Facts:
Q_110 λ Q_35; Q_110 λ Q_273; Q_110 λ Q_908; Q_110 λ Q_765
Q_110 λ Q_348; Q_122 λ Q_415; Q_122 λ Q_723; Q_142 λ Q_472
Q_142 λ Q_993; Q_147 λ Q_320; Q_193 λ Q_212; Q_193 λ Q_894
Q_193 λ Q_522; Q_214 λ Q_894; Q_214 λ Q_697; Q_276 λ Q_261
Q_287 λ Q_310; Q_287 λ Q_669; Q_287 λ Q_572; Q_287 λ Q_908
Q_287 λ Q_545; Q_294 λ Q_204; Q_294 λ Q_212; Q_294 λ Q_556
Q_304 λ Q_433; Q_304 λ Q_522; Q_346 λ Q_899; Q_346 λ Q_204
Q_357 λ Q_261; Q_357 λ Q_985; Q_377 λ Q_415; Q_377 λ Q_176
Q_436 λ Q_904; Q_436 λ Q_507; Q_436 λ Q_638; Q_514 λ Q_92
Q_534 λ Q_73; Q_534 λ Q_444; Q_534 λ Q_320; Q_534 λ Q_84
Q_582 λ Q_204; Q_582 λ Q_421; Q_582 λ Q_951; Q_601 λ Q_345
Q_601 λ Q_757; Q_601 λ Q_572; Q_601 λ Q_78; Q_626 λ Q_985
Q_648 λ Q_216; Q_648 λ Q_307; Q_648 λ Q_470; Q_648 λ Q_444
Q_667 λ Q_904; Q_667 λ Q_337; Q_667 λ Q_216; Q_667 λ Q_421
Q_667 λ Q_572; Q_667 λ Q_351; Q_691 λ Q_638; Q_727 λ Q_11
Q_727 λ Q_453; Q_76 λ Q_35; Q_76 λ Q_285; Q_762 λ Q_337
Q_762 λ Q_669; Q_77 λ Q_92; Q_77 λ Q_261; Q_77 λ Q_470
Q_77 λ Q_27; Q_809 λ Q_905; Q_809 λ Q_822; Q_809 λ Q_562
Q_809 λ Q_502; Q_859 λ Q_905; Q_859 λ Q_61; Q_859 λ Q_638
Q_9 λ Q_894; Q_9 λ Q_985; Q_9 λ Q_781; Q_929 λ Q_429
Q_929 λ Q_959; Q_929 λ Q_307; Q_929 λ Q_477; Q_929 λ Q_78
Q_929 λ Q_351; Q_948 λ Q_394; Q_952 λ Q_994; Q_952 λ Q_843
Q_952 λ Q_993; Q_952 λ Q_556; Q_956 λ Q_680; Q_956 λ Q_358
Q_956 λ Q_908; Q_956 λ Q_261; Q_956 λ Q_511; Q_976 λ Q_562
Q_976 λ Q_569; Q_11 Ψ Q_276; Q_11 Ψ Q_377; Q_147 Ψ Q_987
Q_147 Ψ Q_896; Q_204 Ψ Q_987; Q_204 Ψ Q_502; Q_254 Ψ Q_80
Q_261 Ψ Q_987; Q_261 Ψ Q_76; Q_263 Ψ Q_294; Q_276 Ψ Q_727
Q_285 Ψ Q_263; Q_287 Ψ Q_212; Q_294 Ψ Q_276; Q_294 Ψ Q_994
Q_294 Ψ Q_985; Q_307 Ψ Q_261; Q_307 Ψ Q_966; Q_310 Ψ Q_667
Q_337 Ψ Q_429; Q_337 Ψ Q_502; Q_346 Ψ Q_310; Q_354 Ψ Q_757
Q_358 Ψ Q_78; Q_377 Ψ Q_110; Q_377 Ψ Q_781; Q_420 Ψ Q_816
Q_429 Ψ Q_861; Q_444 Ψ Q_429; Q_447 Ψ Q_905; Q_447 Ψ Q_952
Q_447 Ψ Q_76; Q_472 Ψ Q_35; Q_477 Ψ Q_276; Q_477 Ψ Q_110
Q_477 Ψ Q_861; Q_502 Ψ Q_294; Q_502 Ψ Q_176; Q_502 Ψ Q_11
Q_502 Ψ Q_377; Q_507 Ψ Q_843; Q_514 Ψ Q_444; Q_514 Ψ Q_587
Q_534 Ψ Q_669; Q_534 Ψ Q_263; Q_543 Ψ Q_959; Q_545 Ψ Q_477
Q_545 Ψ Q_359; Q_547 Ψ Q_923; Q_547 Ψ Q_727; Q_547 Ψ Q_377
Q_549 Ψ Q_547; Q_569 Ψ Q_429; Q_572 Ψ Q_966; Q_587 Ψ Q_582
Q_601 Ψ Q_629; Q_601 Ψ Q_569; Q_61 Ψ Q_276; Q_61 Ψ Q_110
Q_629 Ψ Q_304; Q_63 Ψ Q_569; Q_638 Ψ Q_294; Q_638 Ψ Q_800
Q_667 Ψ Q_547; Q_667 Ψ Q_61; Q_669 Ψ Q_727; Q_697 Ψ Q_78
Q_697 Ψ Q_985; Q_723 Ψ Q_816; Q_727 Ψ Q_781; Q_757 Ψ Q_447
Q_757 Ψ Q_84; Q_76 Ψ Q_294; Q_76 Ψ Q_843; Q_77 Ψ Q_514
Q_77 Ψ Q_962; Q_78 Ψ Q_908; Q_78 Ψ Q_727; Q_781 Ψ Q_908
Q_80 Ψ Q_337; Q_800 Ψ Q_285; Q_822 Ψ Q_697; Q_822 Ψ Q_985
Q_824 Ψ Q_843; Q_896 Ψ Q_61; Q_905 Ψ Q_822; Q_905 Ψ Q_587
Q_908 Ψ Q_73; Q_923 Ψ Q_908; Q_951 Ψ Q_429; Q_951 Ψ Q_572
Q_952 Ψ Q_444; Q_959 Ψ Q_994; Q_959 Ψ Q_861; Q_966 Ψ Q_61
Q_985 Ψ Q_994; Q_993 Ψ Q_667; Q_993 Ψ Q_669; Q_993 Ψ Q_923
Q_994 Ψ Q_73

Known rows:
[ -9   2  -3   4   6   8   2  -6   1  -4  -6  -1 -12   3   5   8   1  -9
   4  -2  49  26  17  10  36   7  -8   2 -10   4  23  40  -5  21   9  -7] : Q_307
[ -8  -4   3 -19   4  -4 -20  23  58  -5  20  -7   1   5  30  57  15  -8
   3  10 -13  -9  -4  -3  10   5  -5   2  39   7  22  22  -3   8 -28  -3] : Q_697
[ -7 -11  -2  -3   2 -10   0  31  52  -4  15  -7  11   5  42  58   7  -9
  12  40  -6 -11  19  -5  25  10  -4   2  64  10  15  25  -2   2 -27 -10] : Q_985
[ -7  -8   1 -19   0 -12 -15   8  74   1  18  -8   1  33  -4   4   0   4
   0   6 -12 -10 -11  -6   3  39  -7  -2  -2  12  25  -6  -6  20 -23  -9] : Q_994
[ -1   8  -2 -18   1   6   3  -7  11  -2   1  13 -12   3  11  -3   1  -4
  -2  17  35  36 -12   7  29  25  -6  -2 -11   5  11  15  -7  32   3 -10] : Q_959
[ -6 -17  -3 -19   5 -10 -20   8  24  -3   5  -3   2   2  -6   0   7  -6
  -2  -9  -8 -13 -11  -2   1   1  -7   2  -4   3  -3  -5  -5   3   7  -8] : Q_824
[ -9  15  -2  -1   7  15   8  -6   0  -2  -4  -8 -10   1  19   6   0  -8
   3  -1  39  46   7  14  39   3   1   2  -6   7  29  26  -7   9 -15  -9] : Q_216
[ -8   3  12 -17   5   7 -18   2  39  -3   7  -6   2   5  -2  51   1  -2
  -1  -8 -14 -13 -13  -3   6   4  -7   0  35  19  27  -3   1  11 -28   2] : Q_433
[ -5 -17  -3 -20   2 -10 -18   8  23  -5   3  -5   1   3  -7  -1   4  -6
   0  -6 -11 -11 -11  -2   1   1  -7   0  -6   4  -1  -2  -9   1   2  -8] : Q_420
[ -4 -16  -2 -19   3 -10 -19  19  17  -5   9  -6  -8   2 -10   1  12  -8
   4  -8 -15 -12  -4  -1   1   0  -5  -1  -6   5  -4  11  -7 -10   9  -6] : Q_587
[ -4 -16  -3 -16   2  -9 -18  -6   7   0  -1  -9  -3   3  -6  -1   1  -8
  -2  -7 -12  -3 -12  -3   3   0  -6  -1   1   4  -3  -6  -7  -7  -6  -1] : Q_103
[ -9 -16  -2  -7   3 -12 -18   5   7  -3   7 -10   4   3  -7   8   0  -5
  -1  -9 -13   0 -10  -5   1   1  -7   0  11   3  -1  -6  -9  -6 -10  -9] : Q_394
[ -5 -18  -3 -15   2  -8 -17  -5   8  -1   0  -8  -2   4  -8  -1   0  -6
  -1  -9 -13  -2 -13  -2   1  -1  -6  -1   1   5  -4  -6  -7  -6  -6   0] : Q_810
[ -1 -13  -2 -18   3  -7 -17  -6  25  -3   7  10  13   9  -7  -2  17  -8
   1 -10 -13 -12 -14   4   2   1   2   4 -11   6  -3  -2  -7 -10   3   6] : Q_727
[ -9   3  14  -1   2  -6  24  -7   4  -3  17   0  -6   2  50   9  12  -2
   5  -1  10   9  12  21  38   0  15  24  -8   6   2  13  -9  -7 -30  -6] : Q_669
[ 25  18   2 -19   3  -3   4  -7   3  12  -9   2  -9  11  21  -2   1  -8
   1  -7  27  20 -16   3   4   6  21  31 -12   5  -4  -7  13  -9 -18   4] : Q_762
[ -5 -13  -3 -15   1 -11 -18  -4   9   0   0  -7  -2   0  -7  -2   1  -3
   0  -8 -14  -4 -13  -1  -1   1  -7   1   0   4  -3  -6  -7  -7  -9   1] : Q_359
[ -7 -18  -2 -19   1 -10 -18  14  29  -2   7  -3   5   3  -5  -3   4  -6
   1  -6  -5 -11 -14  -4  -1   0  -5  -3  -9   6  -4  -4  -5   6   8  -7] : Q_80
[ -9 -15  -3   8  -1 -10  44  -7   4  -4  27  -9  36  29  38  -1   9  14
  28  12  32   1  15  -3  16   0  20  12  21  22  -1  17  -5  -9 -30  -7] : Q_908
[ 12  11  17 -17   2  25 -18  -7  48  -4  -7  -8  -9  16   4  25   7  -7
  -2  -8 -12 -10 -11  -4   0   9  -2  20  18  16   9  -6  40  18 -28  58] : Q_193

Rows:
No name comes twice in this set of rows, the named rows included.
[ 20  -2   9 -20   1  18 -18  -8  35   0  -9  -9  -2   8   7  24   9  -8
  -3   0   1 -11 -13  -4   0   2   0  21  37  12  -3  -2  45   7 -31  63] : Q_9
[ -9   5  21  -2   8  13 -16  11  42  -3  13  -9  11   3  16  74   3   0
  -2   1  -9 -13   0  -4  18   4  -5   0  62  26  37   6   4  10 -28  -5] : Q_894
[ -7  26   2 -10   9  10   3  -5   2  -4  -2  -2 -11   2  22   4   0  -6
   0  -3  35  55  -7  16  39   8   1   2 -10   9  27  16  -8  10 -17  -7] : Q_351
[ -8  -7  -3  25   4  11  11  -7   2  -4  -5 -11  -9   2  10  22   1  -8
   9  12  38  20  33   0  37   0  -1   0  34   4  18  37   0  -2 -17 -11] : Q_470
[ 15 -14  -1 -15   2   6  -1  -6   9   0  -9  -7 -10   2   8  -1   7  -6
   0  15  38 -11  15  -5  -1   0  11  29  12   3  -3  27  43  -8   2  35] : Q_77
[ 11   9  25 -16   2  13 -19  -8  83  -2  -4   2 -12  14  10  -1   5  -9
   0   2 -12 -11 -13  11   2  38  -7  39 -10   8  15  -6  21  28 -24  25] : Q_294
[ -8  22   3 -19   1  16 -13  -8  35   0  10  -9  -9   3  15   3  -1  10
  -1  -4  11  -9 -13   9  18  18   2  11 -11  29  34   2  -6  25 -20  -9] : Q_951
[ -7 -13   4  28   9  -9  18  15   5  -4   5  -8  11   4  27  42   9  -5
  20  15  39 -12  55  -4  34   2  -3   9  71  20   5  33  21 -10 -28  -9] : Q_261
[ -7  18  30 -20   5  13 -17   0  47   0  12  -7  -3   5  14  57   1   6
  -2  -7 -13 -11 -14   1  18  14  -8   2  34  29  50  -1   2  14 -25  -8] : Q_212
[ 12 -17   9   3   2  18  15  -8  11  -3  -8  -9  11   2  34  18  22  -8
  -1  28  11 -12  28   3  11   1  10  35  37   4  -3  16  -5  -9 -29   3] : Q_276

Now the same elements, written a new way:
Known rows:
[ 42 -32  24 -34 -43 -11  31  34 -16  -5 -30  44  -8  14  31 -34  28 -41
  10 -15  27  37 -36 -11 -25   8 -26 -40  36  32 -33 -51  21   8 -52 -11
  15  19 -17  23  -4] : Q_951
[ 42   8  -7  29  -4 -29  37  38  35 -41 -27 -33 -53   5  19 -37 -35 -11
 -32 -49   9 -29   3  30  19  -7   7  -2   9 -33 -31  15  28  16 -26 -14
 -19 -43  21  23  20] : Q_582
[-33  16 -29  36  37   0  39 -40  14 -28   1 -39 -52  -8  26 -14  10 -17
 -25 -44 -45 -28  13  16  17  32 -19 -10 -51 -19 -24 -30 -50  33   5 -29
 -35   2  40   5   8] : Q_534
[-30 -38  16 -37  28  23  34 -21  -9  39 -31  -5  30 -19   6  29  41 -28
  16  10 -17  -9 -36 -29  21 -32 -35 -27 -46  13  -8  21 -58  18  25 -15
  18   5  11 -11 -19] : Q_263
[-17  28 -19   8  36  35  -1 -32  -5 -24  40 -23 -17  36 -15  26  25 -43
  -9  28 -39  -6 -21 -12 -67  -2  39  -2   1  35 -10 -36 -19  26 -29 -28
  12  19 -21  -9  42] : Q_84
[-35  22  15 -37 -35 -40  30 -43  36 -36 -37 -18  26 -41  18  23 -40  35
 -11 -47 -42 -45  44  39  22  21 -16  20 -30 -40  30  15  29 -31  28  43
 -23 -41  49  -4  55] : Q_809
[-20  36 -18  40  25 -21  13   7 -27   5  24 -32 -19   9  -5 -17 -27  21
  28 -22 -45  44 -36 -21  23  33 -26  -7 -47  -4 -18 -27 -24  40   9 -19
 -16  31 -12  -3 -21] : Q_514
[ 45  40 -23  30  30  38  37 -12   2 -38   0 -14 -43 -18  31 -10 -16   4
 -35 -43 -39 -42  35  23  -1  14  45  22 -25  11 -14   2  11  50 -60 -30
 -23 -39  53  28  -1] : Q_648
[-27   9  -4   8  12 -25 -12 -14  29 -32   0 -13   9   7 -34 -14 -32  13
 -10   3  13  -2  26  22  15   9  -1   4 -10 -21   5   2  26 -22  30 -22
   1  -7 -20  -4  17] : Q_731
[-14 -18  12 -20  13 -19 -12 -11  -4   7  15 -13  32  11 -21  16  24 -17
  -1  30  34 -29 -12  10  -8 -15  14  16  25  11  39   4  20 -25  14 -14
  10   0 -20 -23  -9] : Q_394
[-43 -15  15 -10 -12  22  -6  -5 -24  25 -27  29  20  -3   3  21  33 -21
  27  -6 -23  29  31  15  23  -3 -32 -12 -37  -3 -23   4 -18  15 -15  -7
  13 -10  10  17 -17] : Q_824
[-21 -14  11  -2   7 -25  10  -8   5 -18   4 -21  24   4 -23   5  16 -13
 -23  20  -2 -36   1  32  13  10   2  17  21  -8  37   9  13 -18  20 -25
   3 -16  -1 -10  -5] : Q_987
[-24 -13   7  -7  -6  -3 -21 -18 -29  27 -19  31  24 -10  18  18  20  13
  19 -12 -26  32  23  17  19  -3 -28 -12 -19  -9 -17 -10   9 -13  -9   3
   7   7   6   0 -15] : Q_254
[-28 -14  -8  14  19  -3  -6 -42  -1  31  -2 -22   9  18   0 -13   2  13
  18 -24 -11  23   3  -3  18  22 -30 -16 -26 -19 -18 -13  -5 -27  29  18
  -1   9 -10 -19  -8] : Q_549
[-19 -12  15  14   6 -37 -19  29  16 -39 -32  16 -16 -18 -16 -28   9  14
 -36 -52  27  -5  47  41  23 -40 -29   3  -3 -42  10  12  30 -15 -25 -18
 -42 -48  -1  18   6] : Q_142
[ -3 -27   0  -5  31 -33  25 -17 -13  35 -17 -16  32 -19  17  17  22  17
   5  14 -27  -8 -38   2  19  -3 -26 -26   7   6  17  11 -33 -21  18   9
   2  28   9 -36 -17] : Q_543
[ 12 -17 -46  37  41 -33 -39  37 -15  36  12  -2  37 -24 -27 -28  34  30
 -12  15  43  38 -37 -34   1 -58 -39 -44 -27   1 -31  17 -30  14   1 -14
   4  37 -32 -36 -20] : Q_697
[-31  24   2 -34 -29 -37  32 -47  33 -41 -31 -36   1 -25  10 -10 -44  25
 -19 -45 -35 -45  44  39  24  17  18  14 -21 -43   5  11  27 -31  32  39
 -15 -32  50 -22  65] : Q_859
[-19  -4  16  37  24 -37 -34  34  -9 -40 -28  14 -19 -15 -27 -31  15  26
 -33 -52  -7  20  32  36  24 -36 -40  10 -19 -43  22  14  27   1 -34 -24
 -44 -42 -19  21 -12] : Q_304
[-23  14   4   4  13 -21 -16  -9  29 -29   6 -20   4   6 -34 -11 -33  10
   0   0  17  -1  31  17  10  10 -13  13 -13 -21  -3   9  21 -22  28 -17
   0  -9 -12  -9  18] : Q_594

Rows:
No name comes twice in this set of rows, the named rows included.
[ -3  33 -12 -27 -32 -36  38 -32  32 -45 -35 -28 -42 -19  30 -24 -46  11
 -27 -46 -34 -46  37  35  17  24  40  13  -7 -27 -21  21  17 -22  31  23
  -4 -37  43  12  59] : Q_436
[ 48  -9 -37  -8  12  42  45   2 -50  23  33 -10 -39  35  29  29  38 -43
 -18  30 -47 -28 -46 -45 -60  15  48 -31  33  42 -25 -41 -51  46 -47 -17
  14  24  19 -31  -4] : Q_307
[ 35 -40   3  29  19 -37  37  35  16 -39 -31 -28 -26  -7  30 -37  36 -14
 -35 -50   9 -14 -32  29  22 -16 -34 -26  18 -23  -8  10  18  -7 -33   6
 -16 -37   9 -13 -22] : Q_346
[ 43  40 -28  24  27  19  37  -6  32 -33 -15 -38 -45 -15  29 -32 -39  -1
 -35 -53 -42 -44  19  26  11  29  52  15 -19  -2 -22   7   6  42 -21 -22
 -27 -41  44  20  41] : Q_929
[ 32 -40  15 -27 -15  23  -7  38  16  13 -21  20 -10  37   1 -32  32 -47
 -19   4  48  43 -37 -34 -45 -41 -27 -38  22  29 -35 -23  -3   5 -50 -20
  17   3 -37  13  -6] : Q_204
[-38 -20 -24 -36 -41 -24  26 -40  28  40 -26 -18  38   5   5  39  19 -35
  47  27  33  17  15  27   9  19  17 -36  10  -1 -27 -24 -31 -30  26  49
  12  31  25 -36  60] : Q_905
[ 51   6 -35 -40  14  42  36  18 -34  24 -28  48 -18 -42  38  40  16  19
   9  31 -41  -8 -38 -49 -64 -53  47 -47  25  42 -29   2 -52  44 -49 -13
  18  31  38 -13  40] : Q_959
[-32 -34  25 -41  37 -36  21 -42   3  45 -15 -24  22 -38  23  16   2  26
  -5 -45 -42 -48  33  20  20  25 -31  17 -34 -27  42 -12 -26 -30  38  31
 -60   1  31  -7 -24] : Q_377
[-32 -13 -25  29  36  -5  37 -42 -43  -8   7 -30   5   3  24  20  37 -20
 -23  -5 -37 -45 -35  21  18  26   2 -16 -20   6  24 -23 -38   6 -15 -23
 -12  19  34 -39   0] : Q_147
[-36 -45  30 -40  -9   5  44 -45  27  48 -37   6  32 -10   3  47 -10 -37
  50  15  40 -27  30 -25   7  11 -26 -34 -42   7 -22 -18 -54 -29  35  31
  20  19  27 -19  51] : Q_502
[-21 -20 -12 -39 -38  30  40 -15  34  17 -30 -12  -3  23  25   4  12 -45
  28  16  33  -3 -12 -23   5  12  37 -27 -14  27 -37  -7 -47 -12   5  27
  19   6  27   7  49] : Q_507
[ 49 -31  27 -42 -48  25  41  39  17  31 -10  30 -16  21  35 -21 -23 -50
  48  25 -18   2 -41 -47 -50  29  38 -28  33  43 -29 -56 -44  27 -38  22
  16  34  23  32 -15] : Q_337
[ 28 -29  -9  38  39 -36 -48  22   2  42  49 -27  28  -8  31 -35  41 -37
 -25 -13  45  41 -27 -26   6 -29 -34  29  20   3  18 -23  18  18   1  29
 -13  35 -38  30 -20] : Q_781

Now the same elements, written a new way:
Known rows:
[  5   2  -1 -18   0  -4  -5 -13   1  17  -3  -4  -6   5  14] : Q_103
[  8   2  -5  25 -42 -11 -31 -19   0 -23 -13  -1  10  -3 -15] : Q_951
[ -2  -9   8 -16   2 -15 -11 -17  -9   5  11  21  -4  16  14] : Q_351
[ -7 -19  -9  -3 -17 -21  -4  12 -20  -8 -27  -6  32  18   2] : Q_587
[  3   0  -3 -14   0  -4  -7 -11   1  10  -3  -1  -7   7  14] : Q_594
[-15 -17  41  28  12 -12  49   5   6  20  19  -7  -7  -2 -68] : Q_727
[  3   1   0 -16   0  -5  -9 -10   0  18   0  -2  -7   7  15] : Q_997
[  7   8  -2 -21  -3 -11  -2 -13   1  11   2   0   1   2  22] : Q_511
[ -4  -2   2   3  -4 -15 -20   6   2 -10  -9  -4  17   2   1] : Q_629
[ 14   3   6  13  44 -16  -7 -19  38 -33  -5 -19  28  16  13] : Q_263
[ -8  35 -51   2  42  43  20  -6   4  50  -1  61  24 -21 -54] : Q_626
[-21 -17  24 -18 -13  -4 -30   4 -15 -43  27  32  29  -7   4] : Q_572
[  0  -7  27   4   1  51  50  17  14  -8  49 -80   1 -36 -39] : Q_377
[ 21  -9   4  -6  11   1  -4 -15  17   8 -12  -3   2   6  25] : Q_843
[ 16   3 -16  11 -15 -26  18   8   5  13   5  -4 -15 -12  41] : Q_92
[-16  35  41  -7  -3 -24 -36  13  46  28  -7  15  14   8 -58] : Q_781
[ -8  14  -1  -3  -7 -15 -20   4   5 -15  -1 -12   7   9  -5] : Q_543
[ 36  30 -13   7  -6  10  72  -1 -20   0  38  30  17 -37  18] : Q_956
[ -8  -8 -28  -2  24  78   7   8  18  36  -8  12  -8   1 -51] : Q_214
[  2   0  -1 -17  -2  -4  -8 -13  -4  13  -5  -4  -7   4  16] : Q_197

Rows:
No name comes twice in this set of rows, the named rows included.
[-48  82 -79 -27  32 -11  -6   5  20  -3 -17  20  46  34 -62] : Q_985
[ 23 -22 -29  53 -34   1  49  47 -27 -13  -2   0  22 -15   0] : Q_514
[  6  34  36  24  91 -13 -29   8 -50 -18 -46 -18 -36 -11  -3] : Q_638
[-25   7 -29 -20 -13 -27  10  29 -21 -27 -27 -28  20  43  -5] : Q_822
[  1  20  -1  -6  -2 -14 -25  27  30  14  10  12 -36  15  15] : Q_73
[-33   7 -25 -27  -8 -19   5  24   1 -12 -28 -18  21  49 -34] : Q_697
[ -8 -16 -11   4   6 -13 -14   7   6  22   0   3 -21  10  24] : Q_84
[ -6  60  -7 -15 -25 -18 -21  21  35 -45  -6 -10 -12  22 -15] : Q_994
[  5   8  -7  -5  -8 -17   6  -3   1  16   0  -3  -8  -6  27] : Q_27
[ 11  -3   9 -26  -7   9   2  -8  -7   6  16 -13   7   6  16] : Q_35
[ -4 -20 -29   2   6  86  18   2  31  27 -27   5 -13  -1 -54] : Q_193
[  8  -8  -4  -7 -29   6   7 -24  11   0 -34  -1 -16   3   9] : Q_556

